Each row has a name. After each piece below comes the name of the row it's from, unless a question asks for something else. Each question is about the rows just above it. Places in a row count from 1.

[ 1.16  1.76  3.34  1.88  1.40  2.83 -3.21 -2.07 -1.70 -0.49  2.34  3.78
 -0.90  0.24 -0.22  2.09 -1.79  0.70 -4.55  2.89 -6.61  1.48 -0.04  0.80
 -1.22 -6.58 -1.36 -0.73 -0.05  2.41  3.79 -3.15  1.28 -1.07 -1.05  0.66]  (60)
[ 1.27  0.03  1.98 -0.49  7.86  1.56 -3.23  0.05  4.28 -3.08 -4.45 -1.54
  0.96 -0.60 -2.49 -6.24  1.56 -1.48 -3.57 -3.54  5.53  3.10 -1.58 -1.99
  3.07  2.88 -0.41 -4.87 -3.53  0.59 -3.55 -3.24  0.89 -1.23  0.21 -5.10]  (130)
[ 1.16  1.76  3.34  1.88  1.40  2.83 -3.21 -2.07 -1.70 -0.49  2.34  3.78
 -0.90  0.24 -0.22  2.09 -1.79  0.70 -4.55  2.89 -6.61  1.48 -0.04  0.80
 -1.22 -6.58 -1.36 -0.73 -0.05  2.41  3.79 -3.15 -0.34 -1.07 -1.05  0.66]  (119)
[-2.97 -0.09 -4.68  2.46  1.46 -0.99 -2.12 -6.18  0.64  0.42 -0.05  2.58
 -1.44 -1.62 -3.68 -1.62 -3.13  8.76 -4.71 -4.04 -4.19 -1.84  4.83  5.56
 -1.62  1.63 -1.55  2.13  3.57 -2.19  2.38  1.73 -1.99  3.80 -2.23 -5.81]  (161)
[ 1.16  1.76  3.34  1.88  1.40  2.83 -3.21 -2.07 -1.70 -0.49  2.34  1.14
 -0.90  0.24 -0.22  2.09  1.14  0.70 -4.55  2.89 -6.61  1.48 -0.04  4.12
 -2.87  2.82 -0.96  1.14  2.78 -1.87  1.42  2.83 -1.77  3.59 -2.00  1.14]  (151)
[ 1.27  0.03  1.98 -0.49  7.86  1.56 -3.23  0.05  4.28 -3.08 -4.45 -1.54
  0.96 -0.60 -2.49 -4.87  1.56 -1.48 -3.57 -3.54  5.53  3.10 -1.58 -1.99
  3.07  2.88 -0.41 -4.87 -4.87 -3.58 -3.55 -3.24  0.89 -1.23  0.21 -5.10]  (129)
[ 0.91 -0.06  1.69 -0.52  6.28  1.18 -3.83 -0.46  4.32 -2.70 -3.98 -1.35
  0.35 -0.12 -1.91 -5.18  0.95 -1.30 -3.59 -3.31  3.06  3.01 -1.32 -1.69
  2.32  2.30  0.23 -4.81 -3.27  0.64 -2.67 -2.50  0.44 -0.70 -0.18 -4.87]  (25)
[ 1.20  0.39 -0.30  0.13  2.30  0.44  1.69  1.41 -0.08 -2.22 -3.08 -0.96
  1.05 -1.26 -1.33 -1.34  1.27 -0.98 -0.16 -0.99  4.27  0.32 -1.30 -1.55
  0.55 -0.14 -1.18  0.11 -1.97 -0.22 -1.55 -2.63  0.37 -1.69  0.43 -1.07]  (176)
Is [-6.58 -1.35] printed in one of the named rows, side by side and in this order? : no
The value that (161) holds more than once: : [-1.62]
Where in the named rows is [-3.59]? : (25), 19
Repeated in (130): : [1.56]
Where do [ 1.16  1.76  3.34  1.88  1.40  2.83 -3.21 -2.07 -1.70 -0.49  2.34  1.14
 -0.90  0.24 -0.22  2.09  1.14  0.70 -4.55  2.89 -6.61  1.48 -0.04  4.12
 -2.87  2.82 -0.96  1.14  2.78 -1.87  1.42  2.83 -1.77  3.59 -2.00  1.14] appear? : (151)

[-3.90 -2.24  0.41  0.45 -0.78  2.11  0.30 -4.11 -1.51 -3.67 -0.53  0.46
 -1.57 -3.50 -1.87 -2.87  5.86 -2.06 -2.49  0.34  0.59]  (103)
[ 0.90 -0.79 -0.30 -1.63  0.16  0.09  2.79 -1.98  0.34  2.54  3.66 -2.09
  0.24  0.77  4.73  1.48 -5.98  4.89 -0.73  2.21 -0.56]  (46)
[ 3.19  1.41  0.38 -1.57 -3.34 -0.70 -0.47 -0.72  0.76 -0.91  1.13 -3.30
 -0.30  3.85  2.46  5.04 -4.08  3.96 -2.29  2.20  1.33]  (136)
[ 2.00 -0.51  1.36 -2.04 -1.49 -0.35  1.66 -1.50 -0.34  1.58  3.80 -2.27
  0.08  1.97  3.77  1.97 -5.91  5.04 -1.77  2.45 -0.20]  (74)
[-0.18  1.47  1.02  1.93  0.87  0.09  1.75 -1.92 -1.26 -2.45 -0.87  0.99
 -2.93 -6.46 -0.63 -3.96  3.76 -2.94 -4.27  0.45  0.31]  (27)
[ 1.60  2.04  2.35  2.90 -1.65  1.06  3.57 -0.25 -0.04  0.24 -3.06  2.16
 -1.98 -6.94 -0.14 -2.96  3.50  0.05 -1.87 -1.77 -0.58]  (24)
[ 0.94  3.48 -3.66 -2.11 -3.91  1.33 -2.94  3.22 -1.14 -0.01  1.07 -2.99
 -1.52  5.59 -1.14 -0.79 -3.10 -0.45  2.22  1.10 -1.15]  (95)
Is [3.50 0.05] printed in one of the named rows, side by side and in this order? : yes
Is [-2.11 -3.91] printed in one of the named rows, side by side and in this order? : yes
Where in the named rows is [-2.49]? : (103), 19
Among the named rows, does one hold [-0.30  3.85] next to each other, in this order? : yes

[-0.33 -0.08  3.61 -0.54  5.70 -0.55  0.34 -0.33 -0.10  0.99  1.15 -2.59
  1.72  2.35 -1.99  6.15 -0.37 -0.24  0.72  4.62  1.96 -0.24 -1.35  0.61] -> (33)
[-0.02  0.10  2.53 -1.67  3.98 -2.75 -0.21 -0.02  4.92  0.99  0.89 -2.52
  1.12 -0.36 -2.18  3.57 -0.67 -0.05 -1.53  5.18 -0.68  0.01 -1.13  0.82] -> (30)
[-1.29 -0.31 -1.53  0.48  6.92 -2.45 -0.69 -1.29  1.99 -0.42  0.17 -2.83
 -7.68  5.22  1.52 -2.27  1.79  0.29  1.40 -2.92 -2.27  0.80  1.91  1.89] -> (126)
[ 0.98 -0.01 -1.07 -2.57  4.62  3.91 -0.33  0.98 -0.75 -0.36  0.19 -2.27
 -4.62 -2.57 -0.75 -1.39 -0.61 -2.57 -0.69 -2.99 -0.39 -2.13  0.72 -2.13] -> (38)
[-2.01 -0.13 -3.12 -0.21  2.20 -2.21 -1.00 -2.01  3.69  3.08 -0.12 -3.00
 -4.16  3.04  0.28 -3.58  1.35  0.16  1.34  1.69 -0.56  0.66  2.25  4.66] -> (64)
[ 0.92 -0.28  2.48  0.47 -0.20 -2.05  0.73  0.92 -1.45 -0.61  0.30 -2.28
 -0.21  3.29  1.55  0.80 -0.30 -0.22  1.65  4.56  1.61 -0.46 -0.31 -2.72] -> (58)
Row and place of [0.61] in the named rows: : (33), 24
[-2.59] is at row and place : (33), 12
Repeated in (64): : [-2.01]
Does one of the named rows hold [-0.68  0.01 -1.13  0.82] side by side, in this order? : yes
Where do [-1.29 -0.31 -1.53  0.48  6.92 -2.45 -0.69 -1.29  1.99 -0.42  0.17 -2.83
 -7.68  5.22  1.52 -2.27  1.79  0.29  1.40 -2.92 -2.27  0.80  1.91  1.89] appear? : (126)
Among the named rows, does one hold [-2.52  1.12] next to each other, in this order? : yes
q: [ 0.98 -0.01 -1.07 -2.57  4.62  3.91 -0.33  0.98 -0.75 -0.36  0.19 -2.27
 -4.62 -2.57 -0.75 -1.39 -0.61 -2.57 -0.69 -2.99 -0.39 -2.13  0.72 -2.13] : (38)

[ 5.71  6.38  6.38  0.97 -1.01 -2.71 -4.64] -> (56)
[-2.99 -3.56 -7.54 -3.27  1.87  0.85  4.06] -> (22)
[ 5.71  6.38 -8.69 -2.71 -1.01 -2.71 -1.01] -> (57)
Which value appears more than once in (56)? : [6.38]
Among the named rows, does one hold [5.71 6.38] next to each other, in this order? : yes
Is [6.38 6.38] printed in one of the named rows, side by side and in this order? : yes
Where in the named rows is [-2.99]? : (22), 1
q: [ 5.71  6.38 -8.69 -2.71 -1.01 -2.71 -1.01] : (57)
The row with [ 5.71  6.38  6.38  0.97 -1.01 -2.71 -4.64] is : (56)

[-1.73 -0.65  0.47 -3.95 -3.98  0.04 -2.70  4.73 -0.93 -2.73 -0.55  0.87
 -0.33  4.92 -2.08 -2.78  3.39  5.11  0.99  6.39  3.93 -0.28 -0.52]  (145)
[-1.51 -0.07 -1.21  1.69 -1.25 -0.91 -2.68 -0.29 -3.45 -5.89 -1.22  6.37
 -0.76 -7.42 -3.26  0.15 -2.76  2.93  3.87 -0.81 -4.97  0.94 -2.42]  (2)
[-5.15 -1.03  5.18  2.45 -4.28  1.42 -2.75  2.16  0.94  2.14 -0.98  7.55
  1.71 -3.91  0.95 -1.00  2.69 -1.04  3.73  1.42  5.61  0.78 -0.28]  (66)
[-2.76 -0.79 -4.62 -3.74  0.72  0.16 -0.36 -1.29  1.46 -0.60  5.16 -0.68
  1.40 -0.24  0.28 -0.35 -2.68 -4.62 -0.18  3.91 -5.08 -2.72  3.87]  (88)
[-2.76 -0.79 -4.62 -3.74  0.72  0.16 -0.36 -1.29  1.46 -0.60  5.16 -0.68
  1.40 -0.24  0.28 -0.35 -2.68 -4.62 -0.18  3.91 -5.08  2.77  1.61]  (124)
[-5.15 -1.03  3.12  2.45 -4.28  1.42 -2.75  2.16  0.94  2.14 -0.98  7.55
  1.71 -3.91  0.95 -1.00  2.69 -1.04  3.73  1.42  5.61  0.78 -0.28]  (36)
Among the named rows, does one hold [-2.78  3.39] next to each other, in this order? : yes
Is [-1.00  0.95] printed in one of the named rows, side by side and in this order? : no
[-1.22] is at row and place : (2), 11
Among the named rows, does one hold [-0.98  2.14] next to each other, in this order? : no
[-2.73] is at row and place : (145), 10

[ 2.99 -0.19  2.55 -1.49  0.14  1.30 -1.50  3.69  0.31  2.75  0.90  0.95
 -0.78  0.64  2.91  0.52 -0.80  0.85  1.65  1.24 -1.52  0.64  3.13 -2.10
 -1.93 -1.28 -6.17  1.28  2.95  1.40 -3.38 -1.28  0.64 -0.47  1.09 -0.41] = (69)
[ 2.99 -0.19  2.55 -1.49  0.14  1.30 -1.50  3.69  0.31  2.75  0.90  0.95
 -0.78  0.64  2.91  0.52 -0.80  0.85  1.65  1.24 -1.52  1.22  3.13 -0.26
  1.30  4.29  3.47  0.25 -4.48  4.14 -2.80  4.59  2.28 -3.70 -4.42 -7.93] = (71)
[ 2.99 -0.19  2.55 -1.49  0.14  1.30 -1.50  3.69  0.31  2.75  0.90  0.95
 -0.78  0.64  2.91  0.52 -0.80  0.85  1.65  1.24 -1.52  1.22  3.13 -0.26
  1.30  4.29 -0.25 -3.24  2.62  2.81 -1.63  2.75  1.46  0.65 -2.34  1.98] = (14)
q: [ 2.99 -0.19  2.55 -1.49  0.14  1.30 -1.50  3.69  0.31  2.75  0.90  0.95
 -0.78  0.64  2.91  0.52 -0.80  0.85  1.65  1.24 -1.52  0.64  3.13 -2.10
 -1.93 -1.28 -6.17  1.28  2.95  1.40 -3.38 -1.28  0.64 -0.47  1.09 -0.41] : (69)
Where in the named rows is [-2.80]? : (71), 31
Repeated in (71): : [1.30]
[1.28] is at row and place : (69), 28

[ 3.25 -0.65 -4.28  1.53  3.86 -5.37 -2.04 -8.13  1.69  1.23]  (32)
[ 2.61  5.91 -4.35 -0.72  0.82  4.60 -0.14  4.25  6.51  1.59]  (135)
[ 8.79 -0.91 -1.40  2.78  7.61  5.56 -4.88  8.12  6.02 -0.70]  (98)
[ 8.79 -0.91 -1.40  2.78  7.61  5.56 -4.88 -4.46 -0.28  3.74]  (90)
[-7.17 -4.17  2.04  5.41 -6.75 -4.16 -2.50 -4.17 -5.38 -4.17]  (9)
[-3.62  2.38 -0.55  2.61 -4.65  8.09 -0.91 -2.90  3.95  0.00]  (4)
[-5.37] is at row and place : (32), 6
Is [-3.62  2.38] printed in one of the named rows, side by side and in this order? : yes
Where in the named rows is [1.53]? : (32), 4
[-7.17] is at row and place : (9), 1
Which value appears more than once in (9)? : [-4.17]
Does one of the named rows hold [-0.72 -4.35  5.91] side by side, in this order? : no

[-1.42  3.67 -0.22  7.09  1.71  3.42 -0.64 -0.81]  (94)
[-0.59  1.54 -0.09  2.97  1.75  0.75 -4.26 -1.39]  (102)
[-0.50  1.30 -0.08  2.52  2.78  1.29 -4.81 -0.41]  (93)
[ 0.21 -0.54  0.03 -1.05  1.73 -1.16  3.31  0.94]  (170)
[-0.96  2.48 -0.15  4.79  2.18  1.88 -0.40  2.38]  (28)
[-0.86  2.23 -0.14  4.31  1.83 -1.15  0.05 -1.83]  (148)
[-0.16  0.42 -0.03  0.82  1.98 -1.56 -0.33 -2.11]  (8)
[-0.16  0.42 -0.03  0.82  1.98  3.43 -0.30 -1.28]  (37)
[-0.28  0.73 -0.04  1.42  3.12  2.86 -0.62 -3.03]  (35)
[-1.04  2.69 -0.16  5.19  2.45 -3.04 -0.32 -3.00]  (23)
Does one of the named rows hold [-0.14  4.79] side by side, in this order? : no
Does one of the named rows hold [ 3.41 -0.64 -0.81] side by side, in this order? : no

